Below are the code and all the weights of a small trained network. Each question names an input and a target symbol and asks about switching units off, where a switched-off unit gives its printed mean instead of its output.

import numpy as np


def w(rows, s, z=0):
    codes = np.array(rows[::2]) - 128.0
    scale = np.full(codes.shape[1], s)
    scale[-1] = z or s
    return codes * scale


def norm(h):
    return h / np.sqrt((h * h).mean(-1, keepdims=True) + 1e-5)


def f(y):
    return y / 2 * (1 + np.tanh(0.7978845608 * (y + 0.044715 * y**3)))


def softmax(a):
    e = np.exp(a - a.max(-1, keepdims=True))
    return e / e.sum(-1, keepdims=True)


def log_softmax(a):
    a = a - a.max(-1, keepdims=True)
    return a - np.log(np.exp(a).sum(-1, keepdims=True))


def net(x, mask):
    ids = ['αβεθλξπτψ'.index(c) for c in x.split()]
    T = len(ids)
    res = E[ids] + P[:T]
    u = 0
    for l in range(2):
        r = norm(res)
        for j in range(3):
            rows = slice(2 * j, 2 * j + 2)
            q, k, v = (r @ M[l][rows].T for M in (Q, K, V))
            z = softmax(np.where(np.tri(T) > 0, q @ k.T / 2**0.5, -1e9)) @ v
            o = O[l][rows]
            res = res + np.where(mask[u + j], z, o[:, -1]) @ o[:, :-1]
        u += 3
        y = f(norm(res) @ A[l][:, :-1].T + A[l][:, -1])
        res = res + np.where(mask[u : u + 4], y, B[l][:, -1]) @ B[l][:, :-1]
        u += 4
    return log_softmax(norm(res)[-1] @ U[:, :-1].T + U[:, -1])


Q, K, V, O, A, B = {}, {}, {}, {}, {}, {}
E = w([
[197,174,135,155,100,23,141],'α',
[197,214,2,98,161,143,168],'β',
[180,173,5,134,174,120,47],'ε',
[124,159,63,150,46,111,55],'θ',
[227,149,82,196,107,175,50],'λ',
[133,123,57,194,138,209,143],'ξ',
[72,160,219,179,196,128,153],'π',
[196,58,151,150,216,140,133],'τ',
[218,78,136,172,104,149,102],'ψ',
],0.0022)
P = w([
[123,139,95,10,77,193,91],'0',
[112,153,53,115,100,121,144],'1',
[133,165,72,128,116,109,142],'2',
[138,170,77,133,124,101,142],'3',
[137,171,83,134,131,93,144],'4',
[134,176,85,134,137,92,148],'5',
[131,171,92,134,142,85,150],'6',
[135,176,94,134,146,80,153],'7',
],0.0011)
Q[0] = w([
[177,127,70,104,119,142,120],'L0H0',
[57,193,219,140,205,78,125],'L0H0',
[130,83,73,76,48,136,69],'L0H1',
[113,95,200,109,125,155,107],'L0H1',
[1,127,184,167,254,134,210],'L0H2',
[131,25,82,105,77,202,88],'L0H2',
],0.0041)
K[0] = w([
[147,160,131,161,147,63,156],'L0H0',
[69,121,114,26,96,177,78],'L0H0',
[100,152,128,140,101,93,78],'L0H1',
[225,87,175,65,109,127,95],'L0H1',
[205,113,114,3,58,133,94],'L0H2',
[122,186,136,179,131,38,140],'L0H2',
],0.0047)
V[0] = w([
[135,97,126,110,122,252,64],'L0H0',
[123,160,101,67,93,140,19],'L0H0',
[122,90,118,138,37,144,87],'L0H1',
[25,165,98,204,145,70,248],'L0H1',
[140,188,212,58,171,119,106],'L0H2',
[141,78,166,164,51,151,55],'L0H2',
],0.0018)
O[0] = w([
[138,156,114,49,183,98,130,161],'L0H0',
[248,150,112,71,103,129,124,179],'L0H0',
[83,97,120,183,154,161,188,160],'L0H1',
[120,103,210,58,64,155,143,82],'L0H1',
[158,222,90,216,175,110,175,3],'L0H2',
[138,162,254,104,126,173,128,125],'L0H2',
],0.0023,0.0013)
A[0] = w([
[87,211,181,170,174,118,148,162],'L0N0',
[182,71,187,154,221,138,69,254],'L0N1',
[101,93,8,218,80,141,70,182],'L0N2',
[3,109,180,92,170,118,182,152],'L0N3',
],0.0022,0.00085)
B[0] = w([
[179,40,70,69,45,118,96,113],'L0N0',
[63,152,5,80,115,93,197,167],'L0N1',
[174,135,152,64,234,58,164,250],'L0N2',
[192,76,75,214,164,104,125,81],'L0N3',
],0.0022)
Q[1] = w([
[231,185,8,135,241,1,180],'L1H0',
[89,176,70,181,215,151,157],'L1H0',
[169,137,140,80,39,51,67],'L1H1',
[169,138,102,91,120,182,146],'L1H1',
[223,104,35,149,206,117,216],'L1H2',
[205,181,76,241,154,42,253],'L1H2',
],0.0045)
K[1] = w([
[3,94,167,205,147,112,100],'L1H0',
[86,133,146,119,121,75,126],'L1H0',
[117,154,150,197,122,167,155],'L1H1',
[125,93,139,132,107,95,124],'L1H1',
[118,110,182,128,118,86,170],'L1H2',
[68,94,180,155,140,117,200],'L1H2',
],0.0066)
V[1] = w([
[126,48,38,132,66,106,81],'L1H0',
[181,24,150,64,127,74,166],'L1H0',
[79,185,175,145,222,170,178],'L1H1',
[176,47,99,161,174,115,94],'L1H1',
[116,87,80,253,122,153,108],'L1H2',
[33,85,206,178,145,204,68],'L1H2',
],0.0028)
O[1] = w([
[4,140,188,68,172,122,143,140],'L1H0',
[208,105,176,35,196,119,247,125],'L1H0',
[113,144,80,211,121,171,168,106],'L1H1',
[168,76,195,85,75,162,122,155],'L1H1',
[101,74,91,57,117,102,47,115],'L1H2',
[156,127,122,120,168,90,127,3],'L1H2',
],0.0033,0.0045)
A[1] = w([
[156,164,3,84,158,204,105,39],'L1N0',
[164,160,103,174,134,151,40,4],'L1N1',
[146,202,156,132,73,58,73,142],'L1N2',
[157,157,156,88,152,94,189,253],'L1N3',
],0.0032,0.00037)
B[1] = w([
[108,72,210,158,93,5,134,253],'L1N0',
[156,68,193,214,192,186,177,139],'L1N1',
[66,60,161,132,239,171,168,177],'L1N2',
[107,119,51,242,188,237,68,171],'L1N3',
],0.0023,0.0025)
U = w([
[126,112,127,91,174,24,37,113],'α',
[26,172,177,51,150,169,60,207],'β',
[192,124,192,9,66,204,121,77],'ε',
[118,218,157,201,177,214,209,249],'θ',
[152,225,42,130,64,88,174,101],'λ',
[150,70,69,71,254,150,192,9],'ξ',
[72,137,15,239,104,179,36,95],'π',
[70,23,151,159,22,83,168,196],'τ',
[214,91,204,210,145,149,66,103],'ψ',
],0.0062,0.0013)

Each question gives the input, a string of symbols that net reads in full, and the target symbol t.
The units are the heads (2 rows each of Q, K, V and O) and the neurons (one row each of A and B). Each row of codes is followed by its name. A weight is (code - 128) times the scale printed after its matrix; where a second scale follows, it is the last column's (O, A, B and U).
mask holds one flag per unit, layer by layer, with each layer's heads first. A switched-off unit (its flag False) gives its mean, the last column of its rows in O or B, instead of its output. The means were averaged over made-up inputs and are rounded, as every weight is.
A unit's drop is (log p(t) with every unit on - log p(t) with that unit switched off) / (log p(t) with every unit on - log p(t) with every unit switched off).
The circuit of an input: a set's keep is (log p(t) with only the set's units on - log p(t) with every unit switched off) / (log p(t) with every unit on - log p(t) with every unit switched off). Starting from the 12 units with the biggest drops (on a tie, the unit counted first), units are removed one at a time, each time the one whose removal leaves the highest keep (on an exact tie, the one counted first), for as long as the keep stays at least 0.8.
circuit, biggest first: the units of the circuit, biggest drop first
k most important neurons: the k neurons with the biggest drops, biggest first
k most important neurons of layer l: the k neurons of layer l with the biggest drops, biggest first
which heads matter: for each layer, one digit per head in row order, 1 if its drop is at least 0.15 and else 0, layers parted by /
input ψ ξ ψ π θ β β θ, target ψ: circuit, biggest first	(L0N2; L1H0; L1N1; L0N1)
input α ε π α β β, target α: most important neuron of layer 1	(L1N0)
input α ψ ξ π θ, target α: circuit, biggest first	(L1H2; L0N2; L1N2)
input π ε α τ, target π: circuit, biggest first	(L1H0; L0N2; L0H2)
input ξ ε π ε, target ξ: 3 most important neurons of layer 0	(L0N0; L0N3; L0N2)
input ξ α ξ α π, target ξ: which heads matter	110 / 101
input α ψ π ψ, target α: 3 most important neurons	(L0N2; L0N3; L0N0)
input π ξ ξ ξ π, target π: 3 most important neurons	(L0N2; L1N0; L0N3)
input ψ θ α π, target ψ: which heads matter	111 / 100
input α τ α, target ξ: circuit, biggest first	(L1H0; L1N3)
input τ α ψ π ξ β α, target τ: circuit, biggest first	(L0N2; L0N0; L1N2; L0H0)
input ψ ξ α π α ξ ξ, target ψ: which heads matter	001 / 100
input λ θ ξ, target τ: which heads matter	010 / 000
input ξ α ξ ξ ψ, target ε: circuit, biggest first	(L1N0; L0H2; L0N2; L1H0)
input β π τ θ θ λ, target β: 3 most important neurons	(L0N0; L0N3; L0N2)
input ξ λ α ξ ψ ξ, target ε: which heads matter	011 / 010
input θ ψ θ λ θ ψ α, target θ: most important neuron	(L1N0)
input θ α ξ α π ψ, target θ: which heads matter	111 / 001
input π ψ λ τ π, target τ: which heads matter	001 / 110
input λ ξ ξ α θ, target β: circuit, biggest first	(L1N2; L1N0; L0N2; L0N1)
input ε τ α ξ π, target ε: circuit, biggest first	(L0N0; L1N0; L1N2; L1H0)
input ξ ψ ξ, target ε: circuit, biggest first	(L1H1; L1N2)
input ξ τ ψ ξ, target ξ: circuit, biggest first	(L0N2)
input π β τ ξ α, target π: circuit, biggest first	(L0H2; L0N2; L1H0)
input ξ ε β α, target θ: 2 most important neurons	(L1N2; L1N0)
input τ ψ π, target τ: 2 most important neurons of layer 1	(L1N3; L1N1)
input β ξ θ ξ, target β: circuit, biggest first	(L1H0; L0H2)
input α ξ ξ, target τ: 2 most important neurons of layer 1	(L1N0; L1N3)
input β λ θ π ψ ξ, target β: 4 most important neurons	(L0N0; L0N3; L0N2; L0N1)
